Each row has a hidden value. The values are split into ranges, and the group after each row names the range that its value falls in. Each part has its own value, ranges and names.
|  409 |  -19 |  147 | -123 |   25 |   33 |  -21 | -413 |   70 | -461 |  162 |    2 | -170 | -247 |  278 |  209 |  -46 |  -86 |   -4 | -127 |  -64 |  110 |   19 |   26 |  355 |  -58 |  -80 |  -17 | -223 |  -86 |  323 |  107 | -217 | -298 |  -50 |  -66 |  159 |    9 |  -88 | -151 |   -3 |  -21 |  -42 |  286 |   57 |  155 |  368 |  104 |   -4 |  116 |  108 |  295 |   49 |	<52>
|  -38 | -237 | -132 |  344 |  -41 |  335 | -109 |   44 | -192 | -104 | -113 |  202 |  -25 | -280 |  -37 |    6 | -160 |   45 |    5 |  106 |  164 |  138 |  282 |  173 |   47 | -248 |  114 | -170 | -361 |   74 | -373 |   -3 | -152 |  -38 |  -26 |  163 |  -20 |  -37 | -190 |   31 |  323 |  -74 | -360 |  216 |  -61 |  185 |    9 |  -67 |  -74 |   32 |   75 | -108 |   16 |	<33>
|   -5 |  164 |  107 |  -97 | -180 |  122 |   84 |   37 |  -37 | -261 |   18 |   -6 | -155 |  166 |  -41 |  -47 |  -56 |   -6 |   98 | -119 |  212 | -224 |   37 |  -57 |   74 | -123 |  -76 |    7 |  -30 |  119 |  -21 |  104 |  114 |  -83 |  -26 |  183 | -130 | -152 |  189 | -215 |  148 |    2 | -121 |   87 |  233 |  100 | -199 |  -76 |  154 | -198 |  -30 |  -23 |  150 |	<47>
|  147 |  -39 |   89 |  -55 |   24 |   -6 | -102 | -225 |  145 | -226 |  155 |   71 |    2 | -367 |   75 |  230 |   71 |   16 | -159 |   13 |   53 |   88 |  106 | -158 |  124 |   61 |   28 |   16 | -364 |  183 |  -22 |   41 |  -88 |  -13 |   20 | -103 |  210 | -315 | -122 | -260 |  171 |   70 |  -78 |  327 |  146 |   89 |  387 |    1 |  106 | -226 |   17 |  342 |  106 |	<45>
| -126 |  -45 |   -3 |   36 | -215 | -124 |  163 |  -56 |  -29 | -335 |  306 |  -55 |   90 |  200 | -189 |  -27 | -246 | -144 |  -68 |  -39 |  156 | -312 |  -32 | -205 |  115 |  -26 |  -88 | -166 | -137 |  341 | -145 |  341 |  131 |   11 |  -46 |  290 |   -2 | -325 |  241 | -161 |   73 |  -47 | -168 |   44 |  364 |  124 | -296 | -229 |  197 | -332 |   91 |  -38 |  115 |	<34>
|  -87 | -131 |  -37 |  101 |   37 |  237 |  -50 |  139 | -182 |  -32 | -128 |  179 |  -41 | -223 | -129 |   13 |  -94 |   43 |   78 |  172 |  130 |  219 |  202 |   -1 |  -40 | -154 |    3 |  -86 |   -7 |  242 | -146 |  -69 |  -50 |  -64 | -134 |  263 | -109 |  -96 | -201 |  217 |  161 |   24 |  -90 |   17 | -103 |  210 |  -91 |   34 |  127 |  -63 |  -62 | -342 |  125 |	<47>
|   85 |  -36 |  323 |   -2 |  -41 | -133 |  -15 |  -28 |  206 |   82 |  174 |  148 | -102 | -184 | -110 |  112 |  -16 | -135 | -141 |  120 |  221 |   86 |  168 | -458 |   50 |  175 |  -77 |   45 |  -15 |  283 |  -99 |   57 |   69 |  -45 |  -70 | -135 |   78 | -317 | -116 |   -5 |  154 |  165 |  204 |  213 |  121 |  116 |   79 |  -16 |  164 | -351 |   24 |  150 |  -44 |	<48>
|  176 |   72 | -243 | -253 |  188 |  102 |   35 | -173 | -142 | -316 | -138 |    0 |   61 |  -11 |  340 |  133 |   34 |   98 |  276 | -154 | -171 |  -22 | -173 |  333 |  205 |   -4 |  -95 |    3 |  -32 | -283 |  446 |  -67 | -228 | -174 |   45 |  -41 |  130 |  113 |   71 | -235 | -133 |  133 | -110 |   25 |  131 |   73 |  143 |  179 |  113 |  315 | -110 | -126 |  199 |	<48>
|  359 |  -38 | -211 |  227 |    1 |   74 |  -59 | -270 |  166 | -411 |  107 |  -14 | -153 |   22 |  104 |   90 |   12 | -244 | -167 |   99 |  -75 |  133 |   48 |  -55 |   76 | -144 | -207 |   35 | -193 |  108 |  104 |   76 |  158 |   36 |  172 |   22 |  106 |  -46 |   78 |   -3 |   44 |   12 |   87 |  293 |   61 |   68 |   85 |  -29 | -128 |   -8 |  195 |  239 |  112 |	<47>
|  -74 |  -79 |  110 |  141 |  -70 |  174 |  -58 |  -61 |   61 |  162 |  -34 |   58 | -101 |   14 |  248 |  -48 |  128 | -235 |  151 | -108 |  110 |   11 |  -67 | -179 |   91 |  -55 |   64 |   -4 |  -26 |  -89 |  155 |  -59 | -149 | -130 |  -53 |   -6 | -143 |  123 |  128 |  291 |  -62 |    8 |   29 |   51 |  287 |  167 | -176 | -108 | -256 |   -3 |  183 |  -63 |  192 |	<33>
|  -67 | -182 | -177 |  382 |   16 |  247 | -127 |  193 |  -83 |   -8 | -145 |  230 |  -14 | -131 |  -19 |  -51 |  -21 |  -95 |  110 |  168 |  163 |  231 |  158 |  -22 | -157 | -226 |    8 |  -85 |  -61 |  115 | -205 |  -11 |  -26 |  -13 |  -30 |  199 | -179 |  -24 | -155 |  355 |  133 |   70 |  -19 |   69 |  -30 |  162 | -128 |    1 |   38 |  -43 |   79 | -309 |   40 |	<48>
|  -38 |  -33 |  108 |  103 | -199 |  -30 |  213 |  -18 |   37 | -299 |  118 |  -17 | -147 |  335 |  -80 | -153 | -176 | -110 |  -43 |    7 |  199 | -274 |  -67 | -139 |   97 |  -76 | -183 |   50 |  -91 |  143 | -148 |  273 |  216 |    4 |  -65 |  183 |  -83 | -287 |  191 |   20 |  156 |  -82 |  -63 |  -44 |  222 |   36 | -339 | -249 |  127 | -256 |  106 |   45 |   46 |	<53>
| -257 | -278 | -182 |  278 |  -75 |  -98 |   69 | -139 |   84 |  251 |  -45 |   82 |   72 |  374 | -161 |  102 |   20 | -233 |   46 |  153 |  -20 |  126 | -138 |  -81 |  -30 |  207 |  -12 |  161 |  267 |  103 |  153 | -107 |  184 |  265 | -122 | -265 |   86 | -115 |  287 |  604 |  163 |   43 |   97 | -276 |   33 |  150 | -402 | -283 | -253 |  122 | -128 | -177 |  -11 |	<48>
| -169 |   46 |  283 | -116 | -215 |  214 |   85 |  102 | -132 |   64 |  107 |   26 |  -12 | -305 |  125 |   -8 |  168 |  235 |  117 |   -3 |  154 |  146 |    5 | -203 |   -7 |   41 |   66 | -104 | -203 |   48 |  -49 | -152 |  -30 | -190 |  -49 |  109 |  -52 | -184 | -222 |    0 |   46 |   45 |  137 |   71 |  320 |   78 |   45 |  274 |  176 | -450 |  -60 | -112 |  195 |	<48>
| -221 |  177 |   32 |   89 |  -81 |   93 | -132 |   -4 |  -51 |  202 | -180 |  330 |  213 | -194 |   -6 |   95 |  117 |   61 |  430 | -122 |  311 |  191 |   58 |    8 | -222 |   49 |  425 | -300 |  113 |   11 |   71 |  -30 | -101 |   18 |   -7 | -211 | -163 |   68 |  -92 |  109 |  199 |  125 |   67 |   76 |  -73 |  165 |  178 |   20 |  198 |   63 | -176 | -190 | -154 |	<35>
| -284 |  -38 | -105 |   36 |  122 |  134 |   20 | -124 |  137 |  150 |  -16 |   96 | -204 |  -95 |  305 |  326 |  174 | -115 |  301 |  132 |  -45 |  253 | -114 | -120 |  -67 |  233 |  113 |  182 |  119 | -135 |  296 | -237 | -131 |    4 | -208 | -268 | -108 | -107 |   68 |  242 |  123 |  112 |  113 | -118 |  231 |  160 |   35 |  -35 | -141 |  -86 | -294 |  123 |  251 |	<45>
|  119 |   95 |  219 |   45 | -225 |   44 | -127 | -113 |   34 |  -95 |   32 |   20 |  114 |  118 |  -29 | -247 |  -24 | -272 |   15 | -215 |  230 | -191 |  -56 | -229 |   49 | -162 |   74 | -242 |    8 |  241 |   94 |  228 |   31 |  -98 |  177 |  269 |  -82 |  154 |  179 |   54 | -163 | -150 |  -20 |  149 |  177 |  163 | -206 | -224 |   41 |  -36 |  446 |  -64 |   88 |	<35>
|  339 | -136 |  115 |  127 |  -37 |   24 | -119 | -238 |  164 | -300 |  102 |   28 | -100 | -149 |  150 |  121 |  -15 | -175 | -156 |   97 |  -20 |  180 |   31 | -141 |   34 |  -10 | -136 |  126 | -218 |   77 |  -15 |   56 |    9 | -107 |  119 | -139 |  200 | -112 |  -66 |   52 |   50 |  -53 |  101 |  196 |   26 |   41 |  199 |   19 |   56 | -138 |  196 |  371 |  -38 |	<52>
|  345 | -178 |  -28 |  250 |  -66 |    8 |   67 | -269 |  227 | -241 |   76 |    0 | -275 |  237 |   24 |  -42 |   37 | -339 | -205 |  113 |  -12 |  104 |  -14 | -167 |  202 | -135 | -281 |  124 |  -19 |  109 |  183 |  110 |  302 |   37 |   29 |   39 |   28 |  -75 |   78 |  354 |   -9 |  -32 |  134 |  132 |   22 |  138 | -174 | -172 | -221 |   74 |  265 |  105 |   67 |	<47>
|  -63 |  -59 | -106 |  139 |  -27 |  217 |  -59 |  -45 | -144 |    8 | -135 |  238 |   93 | -226 |  -25 |  136 | -126 |  -35 |  290 |   45 |  152 |  263 |  188 |   99 |  -70 |  -89 |  237 | -268 |  -17 |   98 | -136 |   14 | -101 |  -88 |  -12 | -107 | -125 |   94 | -133 |  124 |  163 |   -6 | -120 |   42 | -172 |  268 |   59 |   19 |  142 |   66 | -132 | -167 |  -87 |	<35>
| -156 |  -92 | -262 |  109 |   79 |    2 |   84 | -146 | -150 | -119 |   54 |  238 |   31 | -208 |  -42 |  378 | -223 |   48 |  348 |  166 |   27 |  287 |  120 |  148 |  -51 |  140 |  216 | -217 |  109 |   53 |   12 |   61 |  -78 |   -2 | -158 | -229 |    3 | -142 | -126 |  -19 |  290 |  103 |  -57 |  -34 | -110 |  211 |  213 |   58 |  249 |   79 | -412 |  -67 | -172 |	<52>
| -132 | -202 |   54 |  174 |   21 |  167 |    3 |    1 |   16 |  140 |  -97 |   69 | -174 |   38 |  198 |    3 |   10 | -121 |   91 |  117 |   31 |   78 |  -62 |  -75 |   22 |   61 |  -50 |  197 |   -7 | -118 |   13 | -149 | -116 |  -60 | -111 |  -80 |  -22 |  -31 |   55 |  320 |  101 |  -15 |   16 | -111 |  163 |   81 | -203 | -109 | -185 |  -38 |   35 |    2 |  135 |	<33>
| -231 |  -77 |  244 |  -66 | -210 |  -90 |  -25 |   -7 |  -79 |  227 |   89 |  100 |  185 | -134 | -338 |  108 |   14 |  207 | -130 |  234 |  118 |  165 |   22 | -206 | -151 |  390 |  102 |  -29 |   80 |  348 |  -63 | -205 |  206 |  183 |   14 |  -38 |  358 | -353 | -116 |    6 |  239 |  -44 |   95 |  -24 |   66 |   41 |  -47 |    6 |  233 | -282 | -128 |  -23 |  -26 |	<33>
| -242 |   -5 |  328 |  -20 | -112 |   -4 |   55 |   13 |  -70 |  117 |  247 |  127 |   76 | -476 |  116 |  122 |   16 |  220 |  -10 |  167 |  143 |  189 |   17 | -294 |  -88 |  330 |  113 | -219 | -315 |   49 | -131 | -120 | -121 |  -90 |  -71 |   13 |  206 | -291 | -303 | -140 |  111 |   11 |  201 |  206 |  311 |  -45 |  222 |  237 |  213 | -481 |  -27 |  122 |   85 |	<33>
| -286 |   27 |   68 |  203 |  -27 |  145 |   56 |   22 |  112 |  247 |  -78 |  169 | -134 |  -42 |  223 |  -21 |  248 |    6 |  197 |  -72 |  240 |   18 |  -34 | -152 |   17 |   16 |  142 |   59 | -143 | -168 |   33 | -105 | -107 |   47 | -168 | -176 | -215 | -139 |   21 |  237 |  257 |  196 |  115 |   68 |  266 |   47 |   -3 |  -91 | -237 | -138 |  -77 |  -33 |  128 |	<53>
|  122 |  -37 | -239 |  -10 |  152 |  -10 |   60 |   54 |  -64 |   47 | -237 |  109 |   72 |  211 |   15 | -172 |  119 |   96 |   14 |    6 |   28 | -170 |  -94 |  135 |  121 |    9 | -151 |   27 |   38 |  -62 |  160 |  -20 |  164 |  179 |  173 |   37 |  157 | -106 |   48 | -139 |  -31 |  218 |  -45 |   67 |  125 |  -23 | -118 |  -63 |   80 |  258 |   65 | -287 |  102 |	<53>
|  -61 | -165 | -141 |  100 |   69 |  112 |  -19 | -124 |   84 | -109 | -112 |   -6 | -147 |  199 |  192 |  105 |  101 | -140 |   65 |  140 | -141 |  136 | -223 |   58 |    3 |   80 | -178 |  332 |  112 | -133 |  357 | -212 |  -18 |   27 | -119 |    7 |   68 |  -50 |  150 |  409 |   34 |  -20 |   32 | -191 |  115 |   83 | -225 | -108 | -192 |  121 |  -25 |  -15 |  249 |	<33>
| -154 |   12 |  277 |    9 | -292 |  -68 |  119 |  120 |   10 |  -71 |   50 |   37 |   12 |  311 | -202 | -215 |  -90 |  -18 |   33 |  -85 |  360 | -380 |  -69 | -229 |  -28 |   -6 |    3 |   48 |   33 |  241 | -252 |  265 |  234 |   30 |   10 |  106 | -101 | -367 |  168 |  -60 |  194 |  -29 |  -96 | -120 |  275 |   41 | -334 | -299 |  334 | -369 |   78 |  -13 |  -78 |	<33>
| -137 | -120 | -135 |  225 |  -53 |   42 |  -94 |   -4 | -219 |  188 |  -90 |  258 |  212 |  -79 | -184 |   30 | -137 |  -71 |  343 |  -27 |  190 |  133 |  125 |   30 |  -95 |  -55 |  352 | -330 |  263 |  213 |  -66 |  133 |  -54 |   23 |   22 |  -98 | -113 |   83 |  -24 |  196 |  138 |   74 |  -45 |  -61 | -102 |  251 |   -4 |  -96 |  165 |  176 |  -78 | -362 | -244 |	<52>
|  171 |    1 |  123 |  -21 | -326 |  279 | -223 | -143 |  -39 | -106 |  -18 | -154 |  173 |   10 |  127 | -124 |  279 | -137 |  -33 |  -27 | -108 |  266 | -223 | -129 | -157 |  -97 |  -37 |  -57 |    4 |  165 |  322 | -224 |  164 | -123 |  335 |  276 |  118 |  266 |   65 |  369 | -379 | -280 |  193 |   -3 |  170 |  126 | -210 |  143 |  -23 | -115 |  394 |  -86 |  307 |	<48>
|  -47 | -139 | -114 |  162 |  -21 |  204 |  102 | -137 | -241 | -107 |   -1 |  207 | -110 | -266 |  101 |  189 | -207 |  121 |  308 |   42 |   86 |  203 |  179 |  235 |  131 |  -54 |  242 | -265 | -140 | -102 | -121 |   82 | -153 | -126 | -111 | -148 |  -42 |   -4 | -187 |  -90 |  286 |  -33 | -210 |   88 |  -58 |  200 |  216 |   65 |   76 |  135 | -209 |  -14 | -143 |	<45>
|   33 |    7 | -184 |   83 |  186 |   70 |   17 |  105 | -133 |  121 | -206 |  182 |   91 |  -55 |   85 | -202 |  -12 |  172 |   59 |  107 |  110 | -140 |   -5 |  103 |   -7 |   69 |   16 | -138 |  -98 |  -73 | -103 |    5 |   20 |  135 |  261 |   29 |  141 |  -83 | -138 | -349 |   66 |  157 |  -44 |  137 |  119 |  -76 |   61 |  -44 |  174 |   97 |  120 | -125 |   23 |	<35>
|   87 |  251 |   -6 | -126 | -179 |   69 | -145 |  -77 |  -15 | -412 |  142 | -127 |   98 |   99 |   39 |   76 |  -62 | -255 |  163 | -276 |   62 | -165 |  -22 | -163 |  -68 | -193 |  -28 |  -73 |   28 |  284 |  110 |  163 |  -72 | -188 |  129 |  149 | -122 |   80 |  435 | -177 | -104 |   12 |   32 |  112 |  302 |  125 |  -95 |   21 |  163 | -263 |   69 |    6 |  210 |	<47>
| -171 | -126 | -123 |  112 |  109 |  196 | -111 |   65 | -245 |  -61 | -182 |  270 |  132 | -287 |  -43 |   85 | -176 |   60 |  281 |   66 |  138 |  194 |  137 |  180 |  -51 | -113 |  191 | -215 |   11 |   90 |  -54 |    1 | -293 | -113 | -170 |  178 | -107 |   19 | -214 |  176 |  172 |   21 | -227 |  -31 | -163 |  247 |   41 |   -8 |  190 |  152 | -106 | -371 |    6 |	<34>
| -140 | -204 | -116 |  259 |   -6 |  110 |  -55 |   93 | -123 |  131 | -201 |  305 |  131 |  -81 | -270 |  -56 |  -88 |   29 |  -20 |  194 |  216 |  143 |  177 |   70 |  -36 |  -39 |   86 | -228 |  -63 |  203 | -181 |  -23 |   91 |  174 |  -55 |  200 |   51 | -105 | -180 |  216 |  206 |  -26 | -227 |  107 | -164 |  193 | -190 | -163 |   56 |  160 |   44 | -358 |   -1 |	<35>
| -196 |  -32 | -264 |  183 |  109 |  107 | -116 |   51 | -210 |   40 | -199 |  277 |  214 | -168 |  -79 |  143 |  -96 |    1 |  449 |    2 |  123 |  264 |  117 |  132 | -216 | -111 |  279 | -179 |  232 |  150 |  -33 |   29 | -203 |  -13 |  -89 | -148 | -210 |   53 |  -50 |  305 |  215 |  201 |   56 | -146 | -223 |  198 |  122 |   41 |  213 |  124 | -289 | -414 | -162 |	<47>
|  176 | -250 |  216 |   76 |   24 |  -40 |  -11 | -226 |  112 |    4 |  124 |   42 |   27 | -263 |  -32 |   19 |  -87 | -131 | -359 |  163 |   32 |  110 |  131 | -296 |  186 |   69 | -110 |    6 | -355 |  303 | -230 |   42 |  -26 |   -6 |   42 | -101 |  265 | -226 | -134 |   87 |   72 |  -39 |   47 |  196 |    3 |   76 |  107 | -111 |  -65 | -231 |  234 |  222 |   61 |	<47>
| -174 | -183 |  337 |  112 |  -57 |   56 |  157 |   23 |   85 |  276 |  -18 |  130 | -426 |   97 |  193 |   94 |    0 |  -72 |  114 |  167 |  115 |  119 |  -35 | -192 |   94 |  271 | -119 |  295 |  106 | -265 |   73 | -207 |  -30 | -109 | -322 | -251 |   11 | -137 |   26 |  347 |  212 |   11 |  161 |  -97 |  196 |   42 | -241 |  -28 | -191 |  -83 | -129 |  101 |   26 |	<52>
|  -24 |  -31 |  153 |   -9 | -156 |  191 | -180 |   45 | -114 | -155 |    3 |  -48 |   92 | -109 |  150 |  -62 |   91 |   -8 |   59 |   44 |  -24 |  149 | -171 | -114 | -210 |  -24 |  -39 |   24 |  -26 |  107 |  120 | -130 |  -57 | -162 |  111 |  302 |   76 |   31 |   -9 |  213 | -177 | -173 |  128 |  -59 |  217 |   18 | -102 |  138 |  177 | -240 |  216 |  -73 |  235 |	<52>
|  -68 |  103 |  160 | -104 | -210 |  217 | -110 |   17 | -113 | -141 |   35 |  -55 |   64 |  -91 |   39 | -102 |  154 |   46 |  130 |   17 |   52 |  137 | -169 | -152 | -175 |  -46 |   52 |  -65 |  138 |  213 |  258 | -111 |   61 | -141 |   99 |  412 |  -70 |   -5 |  -88 |  175 | -138 | -127 |  146 |  -99 |  210 |  132 | -107 |  100 |  232 | -260 |  154 | -177 |  261 |	<34>
| -204 |  -93 |  -55 |  207 |   29 |   80 |   93 |  -34 |  108 |  123 |  -35 |  123 | -162 |   46 |  291 |  130 |  149 |  -63 |  219 |  153 |   18 |  203 | -157 |  -85 |  -94 |  188 |  -20 |  164 |   23 | -255 |  161 | -177 |  -14 |   15 | -135 | -240 |  -53 | -117 |    5 |  345 |  124 |  121 |  229 | -102 |  210 |   18 |  -68 |   21 | -114 |  -84 | -144 |   42 |   81 |	<34>
|   -3 | -126 |   93 |   14 | -168 |  296 |  -56 |  -44 | -115 | -364 |  -10 | -176 |  -83 |   43 |  158 | -144 |  100 |   81 | -107 |   69 | -115 |   72 | -237 |   60 |   15 | -140 | -223 |  255 | -159 |   16 |  201 | -193 |  -35 | -134 |  -11 |  464 |   94 |  -70 |   -1 |  313 |  -24 | -239 |  -29 | -152 |  207 |   21 | -226 |   27 |  -78 | -163 |  237 |  -57 |  382 |	<34>
| -196 |  -40 |   51 |  155 |   15 |   -8 |   41 |    3 |   74 |  192 |   60 |  111 | -182 |    4 |   40 |  143 |  -13 |  -66 |  126 |  131 |   98 |  100 |   32 | -210 |  -40 |  214 |    3 |  191 |  152 |    2 |   17 | -119 |  -61 |   30 | -154 | -282 |  -19 | -184 |   83 |  153 |  314 |  202 |  240 |  -54 |  172 |   44 |  -30 |  -31 | -103 | -188 | -203 |   59 |  -16 |	<48>
| -232 | -227 | -211 |  338 |   40 |  -31 |   26 | -221 |  169 |  210 | -111 |  143 |  132 |  178 |  103 |   23 |  216 | -200 |   43 |  -13 |   27 |   91 | -182 |  -37 |   69 |   54 |   79 |   50 |  -98 |  -73 |  209 |  -63 |  -21 |  257 | -129 | -230 |    5 |  -71 |  182 |  602 |  105 |  101 |   47 |  -62 |   87 |  102 | -154 | -298 | -414 |  204 |   33 | -135 |  115 |	<53>
| -163 | -218 |  -46 |  248 |  -31 |   10 |   15 | -194 |   90 |  263 |   68 |   85 |  -40 |   12 |  143 |  191 |   75 | -214 |   77 |   67 |  -28 |  200 |  -44 | -152 |   72 |  191 |   61 |   43 |   -3 |  -78 |  149 | -158 |  -84 |   51 | -119 | -327 |   86 |    1 |  156 |  380 |  100 |   75 |  137 |   10 |  196 |  129 |  -98 |  -75 | -367 |   39 |  -53 |   25 |   64 |	<33>
|  111 |  -74 | -243 |  -12 |   66 | -102 |   63 |  -84 | -163 |   24 |    0 |   51 |   78 |   77 |   97 |  155 |   -1 |  117 |  218 | -145 |  -79 |  -74 |  -11 |  164 |  164 |  105 |   15 |   47 |   75 | -135 |  108 |   27 |  -58 |   34 |  110 | -461 |  230 |  -77 |  208 | -281 |  130 |  327 |   58 |   45 |  205 |  -31 |  192 |  153 |   66 |  183 | -250 |  -82 | -166 |	<45>
|  -55 |  165 |   50 |  -68 | -266 |   18 |   -3 | -103 |   58 | -396 |   91 |  -53 |   93 |  253 |  -24 |   17 |  -33 | -155 |  123 | -172 |  149 | -191 | -149 |  -87 |  -65 |  -69 |  -13 |  -39 |  -21 |  175 |  105 |  181 |  109 |  -54 |   41 |  167 |  -85 | -103 |  313 |  -44 |   11 | -110 |  -93 |  -15 |  247 |  120 | -228 | -154 |  220 | -222 |   52 |   55 |  140 |	<48>
|   89 | -151 | -317 |  122 |  213 |  -73 |   70 |   39 | -166 |   -2 | -128 |  116 |  168 |  103 |   53 | -178 |  -17 |   82 |   -9 |   12 |  -33 | -155 |  -81 |  151 |  166 |  -22 | -156 | -100 |  -85 |  -69 |   84 |   72 |  -15 |  139 |  120 |   93 |  209 |  -75 |   24 |  -87 |  -58 |  234 |  -14 |  102 |  148 |  -68 |  -51 |   -9 |   20 |  280 |  133 | -370 |   66 |	<53>
|  -87 |  -21 | -386 |  335 |  111 |  216 |  -86 |   20 | -109 | -213 | -109 |  244 |  -15 | -187 |   37 |  172 | -109 |  -29 |  308 |  125 |   91 |  279 |  170 |  169 | -182 | -186 |  135 | -136 |  -16 |   46 |  -98 |   37 | -123 |    8 |  -58 |  -13 | -204 |  -12 |  -98 |  137 |  303 |  142 |  -17 |   62 | -136 |  155 |  152 |   46 |   93 |   47 | -202 | -163 |  -49 |	<53>
| -170 |    7 | -380 |  179 |  215 |  206 | -131 |  -89 | -143 | -114 |  -81 |  221 |  168 | -411 |   73 |  255 | -137 |  -55 |  365 |  127 |   26 |  334 |  149 |   91 | -217 |  -92 |  305 | -277 |   -7 |  193 |  -76 |   22 | -281 |  -31 |  -11 |  -63 | -193 |   39 | -148 |   80 |  179 |  117 |  -13 |   -3 | -158 |  227 |  299 |   28 |  168 |  -19 | -224 | -137 |   30 |	<47>
|   95 | -238 |   -3 |   12 |   93 |  -15 |   -6 | -347 |   -1 | -121 |   29 |   70 |  114 | -214 |   64 |   50 |  -46 |  -19 |  -72 |   23 |  -36 |   64 |  -51 |   16 |  236 |   27 |  112 |  -73 | -202 |  143 |   84 |  127 | -135 |   13 |    5 |  -59 |  190 | -150 | -143 |   61 |   53 |  -75 | -165 |   19 |  -30 |  162 |  233 | -203 |   18 |  109 |  133 |  114 |   35 |	<45>
|   82 |  132 |  265 |   -7 | -296 |   65 |   23 |   42 |   47 | -376 |  238 |  -12 | -119 |   67 |  124 |  -64 |  -14 | -220 |  116 | -251 |  261 | -182 |   -8 | -292 |   93 | -233 | -109 | -164 | -144 |   86 |   55 |  271 |    2 | -313 |  -73 |  352 | -239 |  -50 |  159 |  -37 | -125 |  -13 |   12 |  249 |  439 |  148 | -195 |   52 |  173 | -326 |  229 |  -52 |  165 |	<34>
|  -52 |  114 |  136 |   -7 | -337 |  256 | -123 |  -65 |   13 |   58 | -177 |  -47 |   78 |  203 |   49 | -210 |  449 |   53 |   93 |  -91 |   69 |  139 | -295 |  -38 | -166 |  -47 |   76 |   73 |  150 |   32 |  425 | -271 |  276 |   72 |  191 |  198 |  -21 |   95 |   69 |  422 | -102 | -152 |  171 | -118 |  153 |   83 | -247 |  -16 |  -64 |  -15 |  197 | -177 |  243 |	<35>
|  -81 |    1 |  210 |    8 | -246 |  -73 |  150 |  -42 | -130 | -118 |  228 |   -1 |   97 |   76 | -108 | -166 | -180 |  -35 |   30 | -267 |  261 | -340 |   34 | -186 |  266 | -118 |   47 | -253 | -172 |  210 | -144 |  334 |  -69 | -117 |  -71 |  156 |  -66 | -145 |  179 | -131 |   91 |   26 |  -95 |  118 |  326 |  109 | -151 | -131 |   68 | -210 |  145 | -159 |    3 |	<35>
|   21 |   81 |  116 | -120 | -225 |   64 |   89 | -145 |  -57 | -196 |   73 |  -91 |   -3 |  231 |  -14 |  -57 | -196 | -119 |  111 | -109 |  115 | -276 |  -75 |  -55 |   83 |   17 |   28 |  -62 |   31 |  140 |  -43 |  173 |   93 | -104 |  155 |   13 |    0 |  -26 |  267 | -264 |   31 | -164 | -167 |  -69 |  232 |  133 | -235 | -209 |  176 | -163 |   82 |  150 |   43 |	<34>
| -240 |  -90 |    7 |  166 |  111 |  104 |   16 |  -18 |   15 |   46 |  -21 |   64 | -128 |  -75 |  218 |   50 |   16 |  -40 |  101 |   80 |   21 |   78 |  -69 | -102 |   -5 |   58 |  -35 |  194 |  -84 |  -74 |   43 | -131 | -262 |  -28 | -215 |  -65 |  -58 | -124 |   64 |  297 |  207 |  105 |  147 |  -86 |  175 |   -4 |  -22 |  -53 | -209 | -143 |  -69 |  -10 |  191 |	<47>
| -105 | -151 | -155 |  288 |   15 |  182 |  -50 |  -53 | -133 |  130 | -190 |  224 |  118 | -104 |  -59 |  -13 | -173 |  -60 |  199 |  177 |  123 |  207 |  106 |   88 | -148 |  -19 |  235 | -194 |   31 |  124 | -240 |   22 |  -22 |   61 |  107 | -146 |  -54 |   72 | -117 |  210 |  200 |  -72 |  -65 |  -97 | -214 |  172 |  -25 | -156 |   79 |   77 |   -8 |  -99 | -150 |	<35>
|  -85 | -165 |  155 |   53 |  -37 |  194 | -121 | -131 |   74 |  282 |  -93 |   15 |  -44 |  -55 |  252 |   61 |  151 | -223 |   50 |   68 |  -50 |  208 | -118 | -180 |   -2 |  149 |   23 |  117 |    7 |  -64 |  203 | -297 | -134 |  -91 |   -4 | -121 |   82 |  159 |   97 |  402 | -128 | -117 |   83 |  -53 |  182 |  149 | -195 |  -61 | -286 |   -8 |  147 |   46 |  264 |	<33>
|  390 |  -45 |  326 |   22 |  -40 |   35 |  -99 | -242 |  216 |  -63 |   63 |   93 | -212 | -159 |  -34 |  -46 |  -13 | -223 | -289 |  178 |  110 |  167 |  120 | -308 |  157 |   54 | -132 |  -30 |  -41 |  233 |  120 |   14 |  159 |  -69 |  120 |  112 |  175 |  -27 | -209 |   32 |  -27 | -134 |  101 |  310 |  -62 |  173 |   45 | -111 |  -14 |  -31 |  382 |  259 |   66 |	<35>
